Below is a small trained network, with its code and all its weights. Each question gives an input and a target symbol and asks what happens when units are switched off, that is, made to give their printed mean instead of their output.

import numpy as np


def w(rows, s, z=0):
    codes = np.array(rows[::2]) - 128.0
    scale = np.full(codes.shape[1], s)
    scale[-1] = z or s
    return codes * scale


def norm(h):
    return h / np.sqrt((h * h).mean(-1, keepdims=True) + 1e-5)


def softmax(a):
    e = np.exp(a - a.max(-1, keepdims=True))
    return e / e.sum(-1, keepdims=True)


def log_softmax(a):
    a = a - a.max(-1, keepdims=True)
    return a - np.log(np.exp(a).sum(-1, keepdims=True))


def net(x, mask):
    ids = ['αβγδεζηθλμξστφψω'.index(c) for c in x.split()]
    T = len(ids)
    res = E[ids] + P[:T]
    u = 0
    for l in range(2):
        r = norm(res)
        for j in range(3):
            rows = slice(4 * j, 4 * j + 4)
            q, k, v = (r @ M[l][rows].T for M in (Q, K, V))
            z = softmax(np.where(np.tri(T) > 0, q @ k.T / 4**0.5, -1e9)) @ v
            o = O[l][rows]
            res = res + np.where(mask[u + j], z, o[:, -1]) @ o[:, :-1]
        u += 3
    return log_softmax(norm(res)[-1] @ U[:, :-1].T + U[:, -1])


Q, K, V, O = {}, {}, {}, {}
E = w([
[128,112,117],'α',
[117,68,120],'β',
[122,30,163],'γ',
[151,140,140],'δ',
[89,190,114],'ε',
[205,90,180],'ζ',
[114,3,159],'η',
[50,78,194],'θ',
[112,125,154],'λ',
[114,93,152],'μ',
[128,45,162],'ξ',
[150,145,141],'σ',
[94,84,109],'τ',
[208,206,45],'φ',
[220,81,97],'ψ',
[142,116,109],'ω',
],0.035)
P = w([
[75,3,41],'0',
[76,23,36],'1',
[74,36,37],'2',
[75,59,53],'3',
[76,63,54],'4',
[81,70,54],'5',
[86,80,61],'6',
[87,81,57],'7',
[98,98,68],'8',
[107,127,72],'9',
[126,157,80],'10',
[144,168,81],'11',
[154,155,84],'12',
[148,124,84],'13',
],0.0037)
Q[0] = w([
[184,125,143],'L0H0',
[133,170,66],'L0H0',
[51,137,147],'L0H0',
[149,155,73],'L0H0',
[107,122,201],'L0H1',
[76,158,182],'L0H1',
[123,138,95],'L0H1',
[135,147,56],'L0H1',
[104,113,94],'L0H2',
[164,1,92],'L0H2',
[103,244,151],'L0H2',
[167,134,190],'L0H2',
],0.035)
K[0] = w([
[213,126,91],'L0H0',
[92,190,24],'L0H0',
[38,147,186],'L0H0',
[118,165,40],'L0H0',
[127,137,204],'L0H1',
[92,186,171],'L0H1',
[125,145,94],'L0H1',
[115,139,48],'L0H1',
[146,130,176],'L0H2',
[76,59,245],'L0H2',
[170,218,6],'L0H2',
[94,94,75],'L0H2',
],0.026)
V[0] = w([
[155,165,241],'L0H0',
[155,101,100],'L0H0',
[170,170,237],'L0H0',
[217,140,133],'L0H0',
[87,228,2],'L0H1',
[4,208,22],'L0H1',
[17,200,167],'L0H1',
[68,221,97],'L0H1',
[134,147,78],'L0H2',
[107,169,175],'L0H2',
[152,135,126],'L0H2',
[107,129,135],'L0H2',
],0.0091)
O[0] = w([
[125,177,79,32],'L0H0',
[104,115,138,169],'L0H0',
[115,179,88,25],'L0H0',
[73,143,156,97],'L0H0',
[94,222,254,44],'L0H1',
[83,180,192,95],'L0H1',
[89,181,37,15],'L0H1',
[93,214,139,3],'L0H1',
[116,124,62,57],'L0H2',
[109,175,197,114],'L0H2',
[112,127,118,85],'L0H2',
[136,135,145,157],'L0H2',
],0.015,0.0044)
Q[1] = w([
[189,198,91],'L1H0',
[146,133,127],'L1H0',
[13,45,231],'L1H0',
[55,65,164],'L1H0',
[96,98,129],'L1H1',
[90,91,126],'L1H1',
[124,141,154],'L1H1',
[24,56,166],'L1H1',
[198,125,254],'L1H2',
[42,176,15],'L1H2',
[105,164,105],'L1H2',
[134,190,82],'L1H2',
],0.027)
K[1] = w([
[189,187,167],'L1H0',
[133,125,144],'L1H0',
[5,121,12],'L1H0',
[69,86,74],'L1H0',
[138,141,144],'L1H1',
[151,144,141],'L1H1',
[81,113,134],'L1H1',
[110,143,170],'L1H1',
[202,174,235],'L1H2',
[58,162,21],'L1H2',
[113,173,97],'L1H2',
[109,179,55],'L1H2',
],0.028)
V[1] = w([
[156,111,128],'L1H0',
[137,129,141],'L1H0',
[93,107,97],'L1H0',
[131,140,155],'L1H0',
[149,125,142],'L1H1',
[120,113,173],'L1H1',
[76,110,145],'L1H1',
[163,140,150],'L1H1',
[126,107,139],'L1H2',
[8,111,126],'L1H2',
[150,181,132],'L1H2',
[156,107,115],'L1H2',
],0.018)
O[1] = w([
[108,142,170,178],'L1H0',
[129,142,157,112],'L1H0',
[98,40,40,219],'L1H0',
[143,153,166,66],'L1H0',
[134,134,151,170],'L1H1',
[103,70,185,209],'L1H1',
[83,78,151,143],'L1H1',
[152,97,144,157],'L1H1',
[107,154,144,193],'L1H2',
[64,9,170,118],'L1H2',
[197,134,122,1],'L1H2',
[113,147,101,183],'L1H2',
],0.014,0.0068)
U = w([
[154,89,197,135],'α',
[137,129,123,111],'β',
[130,130,126,108],'γ',
[130,126,119,127],'δ',
[81,159,130,221],'ε',
[249,98,126,35],'ζ',
[126,126,133,134],'η',
[4,103,106,75],'θ',
[114,160,63,195],'λ',
[143,109,98,101],'μ',
[142,134,117,134],'ξ',
[140,119,114,122],'σ',
[144,104,110,84],'τ',
[171,156,126,254],'φ',
[126,121,110,111],'ψ',
[133,131,127,107],'ω',
],0.036,0.015)

Each question gives the input, a string of symbols that net reads in full, and the target symbol t.
The units are the heads (4 rows each of Q, K, V and O). Each row of codes is followed by its name. A weight is (code - 128) times the scale printed after its matrix; where a second scale follows, it is the last column's (O and U).
mask holds one flag per head, layer by layer. A switched-off head (its flag False) gives its mean, the last column of its rows in O, instead of its output. The means were averaged over made-up inputs and are rounded, as every weight is.
A unit's drop is (log p(t) with every unit on - log p(t) with that unit switched off) / (log p(t) with every unit on - log p(t) with every unit switched off).
The circuit of an input: a set's keep is (log p(t) with only the set's units on - log p(t) with every unit switched off) / (log p(t) with every unit on - log p(t) with every unit switched off). Starting from all 6 units, units are removed one at a time, each time the one whose removal leaves the highest keep (on an exact tie, the one counted first), for as long as the keep stays at least 0.8.
units of the circuit, in order: the units of the circuit, biggest drop first
most important unit: the unit with the biggest drop
heads that matter: for each layer, one digit per head in row order, 1 if its drop is at least 0.15 and else 0, layers parted by /
drop of u: that unit's drop, to one decimal
input τ θ θ η φ θ α, target α: most important unit => L0H1
input θ φ θ μ ω φ ψ ε β, target ζ: heads that matter => 110 / 001
input ψ ω μ ψ δ, target ζ: heads that matter => 011 / 001
input ω μ ε δ θ ψ α ω ω ξ ω ω ψ, target α: heads that matter => 110 / 000
input ψ η λ β ω μ, target λ: units of the circuit, in order => [L0H1 L0H0]
input ω λ β λ λ α ψ θ ω θ τ, target α: heads that matter => 011 / 010
input δ ψ δ σ, target ζ: heads that matter => 010 / 001
input ω ω ω λ γ, target θ: units of the circuit, in order => [L0H1 L0H0 L1H2 L1H1]
input ψ ω φ ψ, target α: heads that matter => 110 / 100
input ω λ θ ω λ ω θ ω, target α: heads that matter => 000 / 000
input ω ω μ ω μ β, target α: heads that matter => 010 / 000
input β ψ γ γ ξ θ δ θ μ δ ε, target ε: heads that matter => 010 / 000
input λ γ θ σ μ ω θ ω μ, target θ: units of the circuit, in order => [L1H2 L0H1]
input μ λ μ σ γ σ, target λ: units of the circuit, in order => [L0H0 L1H1]
input θ θ ω μ φ, target φ: most important unit => L1H0
input ω ε ζ ω ω μ, target ζ: heads that matter => 000 / 000
input α ω ω ω ω ζ ω μ, target ζ: heads that matter => 010 / 000
input ξ θ τ λ λ β μ, target λ: units of the circuit, in order => [L0H0 L0H1]
input μ φ ω ζ, target ζ: heads that matter => 010 / 100
input λ ω ω ψ λ φ α ω σ θ ω ψ β μ, target θ: units of the circuit, in order => [L0H1]
input ω ω ζ τ ω ω μ θ φ λ ω φ, target φ: drop of L1H1 => 0.1
input ψ μ μ ξ ω ξ β τ γ ζ, target ζ: drop of L0H0 => -0.1
input α ω θ ω θ β λ ω ξ τ, target α: drop of L1H1 => 0.2
